Below is a small trained network, with its code and all its weights. Each question gives an input and a class and asks what happens when units are switched off, that is, made to give their printed mean instead of their output.

import numpy as np


def w(rows, s, z=0):
    codes = np.array(rows[::2]) - 128.0
    scale = np.full(codes.shape[1], s)
    scale[-1] = z or s
    return codes * scale


def f(y):
    return np.maximum(y, 0)


def log_softmax(a):
    a = a - a.max(-1, keepdims=True)
    return a - np.log(np.exp(a).sum(-1, keepdims=True))


def net(x, mask):
    res = np.array(x, float).reshape(1, 3) / 4 @ E
    y = f(res @ A[0][:, :-1].T + A[0][:, -1])
    res = res + np.where(mask, y, B[0][:, -1]) @ B[0][:, :-1]
    return log_softmax(res[-1] @ U[:, :-1].T + U[:, -1])


A, B = {}, {}
E = w([
[17,75,166,113],'x0',
[157,33,88,160],'x1',
[41,163,7,146],'x2',
],0.013)
A[0] = w([
[200,225,113,156,83],'neuron 0',
[62,107,77,176,125],'neuron 1',
[54,212,60,95,79],'neuron 2',
[124,142,252,168,146],'neuron 3',
[222,230,51,187,112],'neuron 4',
[128,10,65,119,165],'neuron 5',
[137,49,100,204,92],'neuron 6',
[84,177,61,176,140],'neuron 7',
[58,106,113,98,159],'neuron 8',
[113,145,41,140,90],'neuron 9',
[115,164,86,225,246],'neuron 10',
[102,189,173,70,68],'neuron 11',
[200,93,231,99,55],'neuron 12',
[144,24,92,206,108],'neuron 13',
[147,52,76,184,89],'neuron 14',
[136,56,105,184,91],'neuron 15',
[76,243,183,44,119],'neuron 16',
[68,86,161,168,76],'neuron 17',
[70,159,87,216,65],'neuron 18',
[141,144,11,112,88],'neuron 19',
[209,69,153,60,102],'neuron 20',
[61,61,170,64,96],'neuron 21',
[19,94,174,32,110],'neuron 22',
[26,117,181,165,145],'neuron 23',
[21,82,189,182,79],'neuron 24',
[75,231,131,36,103],'neuron 25',
[144,54,109,128,124],'neuron 26',
[174,108,228,65,115],'neuron 27',
],0.011,0.013)
B[0] = w([
[178,77,47,157,195],'neuron 0',
[87,122,150,105,197],'neuron 1',
[93,169,129,97,204],'neuron 2',
[47,108,168,102,212],'neuron 3',
[195,66,88,123,249],'neuron 4',
[125,165,168,169,230],'neuron 5',
[122,200,64,171,182],'neuron 6',
[83,92,162,80,212],'neuron 7',
[134,52,144,123,196],'neuron 8',
[97,130,126,62,184],'neuron 9',
[131,64,254,108,253],'neuron 10',
[120,189,68,128,162],'neuron 11',
[112,152,109,34,208],'neuron 12',
[100,192,92,181,208],'neuron 13',
[115,182,85,147,187],'neuron 14',
[105,205,63,165,172],'neuron 15',
[118,221,119,227,219],'neuron 16',
[159,128,68,122,159],'neuron 17',
[112,158,92,59,170],'neuron 18',
[100,97,89,88,196],'neuron 19',
[80,91,142,58,199],'neuron 20',
[146,100,77,136,188],'neuron 21',
[232,101,73,124,215],'neuron 22',
[180,91,121,136,209],'neuron 23',
[223,86,65,81,192],'neuron 24',
[109,179,116,176,197],'neuron 25',
[77,185,118,167,177],'neuron 26',
[75,135,134,110,219],'neuron 27',
],0.0091,0.014)
U = w([
[50,95,99,48,64],'0',
[247,57,37,140,88],'1',
[94,212,67,235,98],'2',
[118,43,202,189,254],'3',
],0.013,0.012)

Each question gives the input, the list of numbers given to net, and the class t.
The units are the neurons (one row each of A and B). Each row of codes is followed by its name. A weight is (code - 128) times the scale printed after its matrix; where a second scale follows, it is the last column's (A, B and U).
mask holds one flag per neuron, in row order. A switched-off neuron (its flag False) gives its mean, the last column of its row in B, instead of its output. The means were averaged over made-up inputs and are rounded, as every weight is.
A unit's drop is (log p(t) with every unit on - log p(t) with that unit switched off) / (log p(t) with every unit on - log p(t) with every unit switched off).
The circuit of an input: a set's keep is (log p(t) with only the set's units on - log p(t) with every unit switched off) / (log p(t) with every unit on - log p(t) with every unit switched off). Starting from the 12 units with the biggest drops (on a tie, the unit counted first), units are removed one at a time, each time the one whose removal leaves the highest keep (on an exact tie, the one counted first), for as long as the keep stays at least 0.8.
units of the circuit, in order: the units of the circuit, biggest drop first
most important unit: the unit with the biggest drop
top k neurons: the k neurons with the biggest drops, biggest first
drop when u is switched off: that unit's drop, to one decimal
input [6,5,5], class 1: most important unit	neuron 24
input [6,-8,1], class 2: top 2 neurons	neuron 16; neuron 25
input [-8,-8,4], class 1: top 3 neurons	neuron 4; neuron 0; neuron 13
input [-5,-3,5], class 0: top 2 neurons	neuron 22; neuron 7
input [2,3,-1], class 3: top 2 neurons	neuron 16; neuron 25
input [2,7,-7], class 0: top 3 neurons	neuron 20; neuron 12; neuron 16
input [-8,-8,0], class 1: top 2 neurons	neuron 4; neuron 0
input [3,3,1], class 3: top 3 neurons	neuron 4; neuron 0; neuron 16
input [6,6,-1], class 1: top 3 neurons	neuron 24; neuron 16; neuron 22
input [1,-4,-3], class 2: top 2 neurons	neuron 10; neuron 16
input [8,7,6], class 1: top 2 neurons	neuron 24; neuron 22
input [-7,-7,1], class 1: top 2 neurons	neuron 4; neuron 0
input [-5,2,5], class 0: top 4 neurons	neuron 22; neuron 7; neuron 9; neuron 24
input [3,-7,-5], class 2: units of the circuit, in order	neuron 16
input [-6,-3,-7], class 0: drop when neuron 22 is switched off	0.0
input [8,6,-1], class 1: drop when neuron 24 is switched off	0.1
input [4,-6,0], class 2: drop when neuron 16 is switched off	0.5
